Here is a tiny trained network, its code and every weight. The questions are about switching its units off for an input and a class, where a switched-off unit gives its printed mean instead of its output.

import numpy as np


def w(rows, s, z=0):
    codes = np.array(rows[::2]) - 128.0
    scale = np.full(codes.shape[1], s)
    scale[-1] = z or s
    return codes * scale


def norm(h):
    return h / np.sqrt((h * h).mean(-1, keepdims=True) + 1e-5)


def f(y):
    return y / 2 * (1 + np.tanh(0.7978845608 * (y + 0.044715 * y**3)))


def log_softmax(a):
    a = a - a.max(-1, keepdims=True)
    return a - np.log(np.exp(a).sum(-1, keepdims=True))


def net(x, mask):
    res = np.array(x, float).reshape(1, 3) / 4 @ E
    u = 0
    for l in range(4):
        y = f(norm(res) @ A[l][:, :-1].T + A[l][:, -1])
        res = res + np.where(mask[u : u + 3], y, B[l][:, -1]) @ B[l][:, :-1]
        u += 3
    return log_softmax(norm(res)[-1] @ U[:, :-1].T + U[:, -1])


A, B = {}, {}
E = w([
[231,185,100,53,109,106,200,225,165,220,121,35],'x0',
[123,241,254,93,140,106,121,150,143,120,238,227],'x1',
[167,235,145,222,144,164,5,190,142,109,105,128],'x2',
],0.0083)
A[0] = w([
[129,149,2,110,91,203,104,145,48,80,102,107,246],'0.n1',
[83,188,141,87,178,117,182,136,76,147,100,192,3],'0.n2',
[185,132,222,136,148,133,121,161,115,123,90,189,77],'0.n3',
],0.0061,0.0029)
B[0] = w([
[128,149,172,158,130,101,158,129,191,158,163,183,254],'0.n1',
[190,111,85,135,127,151,111,210,101,100,154,159,145],'0.n2',
[112,89,3,124,78,79,157,136,149,148,210,175,173],'0.n3',
],0.014,0.0041)
A[1] = w([
[194,246,109,204,177,163,10,191,89,133,73,179,12],'1.n1',
[113,162,181,134,137,39,34,228,178,116,194,159,212],'1.n2',
[98,162,205,78,203,131,253,82,86,136,71,166,63],'1.n3',
],0.0056,0.0011)
B[1] = w([
[102,131,248,114,51,108,254,55,12,31,77,13,212],'1.n1',
[123,136,107,94,155,237,129,81,180,181,92,156,253],'1.n2',
[89,145,242,149,34,228,35,114,114,163,144,45,174],'1.n3',
],0.0094,0.0062)
A[2] = w([
[66,51,59,10,70,129,146,102,127,143,172,135,100],'2.n1',
[163,39,53,255,83,161,165,150,114,133,46,102,3],'2.n2',
[169,143,196,181,124,134,9,105,166,213,141,106,59],'2.n3',
],0.0066,0.0021)
B[2] = w([
[144,178,138,164,94,142,116,63,133,107,97,110,253],'2.n1',
[75,196,156,74,127,147,148,141,79,141,250,226,202],'2.n2',
[178,156,63,103,138,175,88,131,156,104,110,156,137],'2.n3',
],0.017,0.0046)
A[3] = w([
[166,150,83,77,150,66,204,207,163,238,160,8,2],'3.n1',
[131,149,127,129,243,120,175,104,97,167,231,224,94],'3.n2',
[53,24,128,144,254,79,81,76,138,53,105,170,77],'3.n3',
],0.0068,0.0022)
B[3] = w([
[81,92,135,162,168,131,61,193,98,78,100,154,243],'3.n1',
[86,132,70,50,118,76,102,167,134,181,120,181,255],'3.n2',
[198,42,127,106,179,136,46,254,71,49,70,107,203],'3.n3',
],0.014,0.005)
U = w([
[85,172,224,138,42,160,200,39,77,108,100,56,183],'0',
[81,194,86,86,141,123,149,139,135,211,198,227,167],'1',
[102,80,124,154,202,108,50,221,72,93,40,129,179],'2',
[187,170,60,175,114,158,110,64,206,107,21,116,193],'3',
[162,92,73,158,156,46,175,116,119,167,136,88,53],'4',
[178,96,86,209,152,95,152,142,133,133,166,103,56],'5',
[228,99,89,188,247,74,199,104,141,173,124,103,1],'6',
],0.011,0.005)

Each question gives the input, the list of numbers given to net, and the class t.
The units are the neurons (one row each of A and B). Each row of codes is followed by its name. A weight is (code - 128) times the scale printed after its matrix; where a second scale follows, it is the last column's (A, B and U).
mask holds one flag per neuron, layer by layer. A switched-off neuron (its flag False) gives its mean, the last column of its row in B, instead of its output. The means were averaged over made-up inputs and are rounded, as every weight is.
A unit's drop is (log p(t) with every unit on - log p(t) with that unit switched off) / (log p(t) with every unit on - log p(t) with every unit switched off).
unit that matters most: the unit with the biggest drop
k most important neurons: the k neurons with the biggest drops, biggest first
k most important neurons of layer l: the k neurons of layer l with the biggest drops, biggest first
input [-1,1,1], class 3: 2 most important neurons of layer 2	2.n1, 2.n2
input [7,4,3], class 2: unit that matters most	3.n1
input [6,-6,-3], class 1: 3 most important neurons	2.n2, 3.n3, 1.n1
input [-3,-2,-1], class 3: 3 most important neurons	0.n3, 2.n3, 1.n3
input [5,3,5], class 0: 2 most important neurons of layer 1	1.n1, 1.n2
input [-7,-7,-6], class 1: 4 most important neurons	2.n2, 1.n1, 3.n2, 3.n1
input [4,3,-1], class 2: 3 most important neurons	3.n1, 2.n2, 0.n1
input [2,1,3], class 3: 3 most important neurons	0.n3, 1.n2, 2.n2
input [0,-1,-3], class 3: 2 most important neurons	2.n3, 1.n1
input [-3,3,0], class 3: 2 most important neurons of layer 2	2.n2, 2.n1
input [6,-3,6], class 0: 2 most important neurons	1.n1, 0.n3
input [-1,-2,-2], class 3: 3 most important neurons	2.n3, 1.n1, 0.n3
input [6,-6,-2], class 1: 2 most important neurons of layer 3	3.n3, 3.n2
input [0,-7,5], class 1: 2 most important neurons	2.n2, 0.n1
input [8,1,-7], class 2: 3 most important neurons	3.n1, 1.n1, 1.n2
input [0,-3,-2], class 3: 4 most important neurons	0.n1, 1.n3, 1.n1, 0.n2
input [-1,3,2], class 3: unit that matters most	0.n3
input [5,-6,-5], class 1: 2 most important neurons of layer 1	1.n1, 1.n2
input [0,6,-6], class 0: 2 most important neurons of layer 2	2.n1, 2.n2
input [5,1,-5], class 0: unit that matters most	2.n1
input [-6,-1,-5], class 2: 2 most important neurons of layer 1	1.n1, 1.n2
input [-5,-5,-4], class 1: 2 most important neurons of layer 3	3.n2, 3.n1
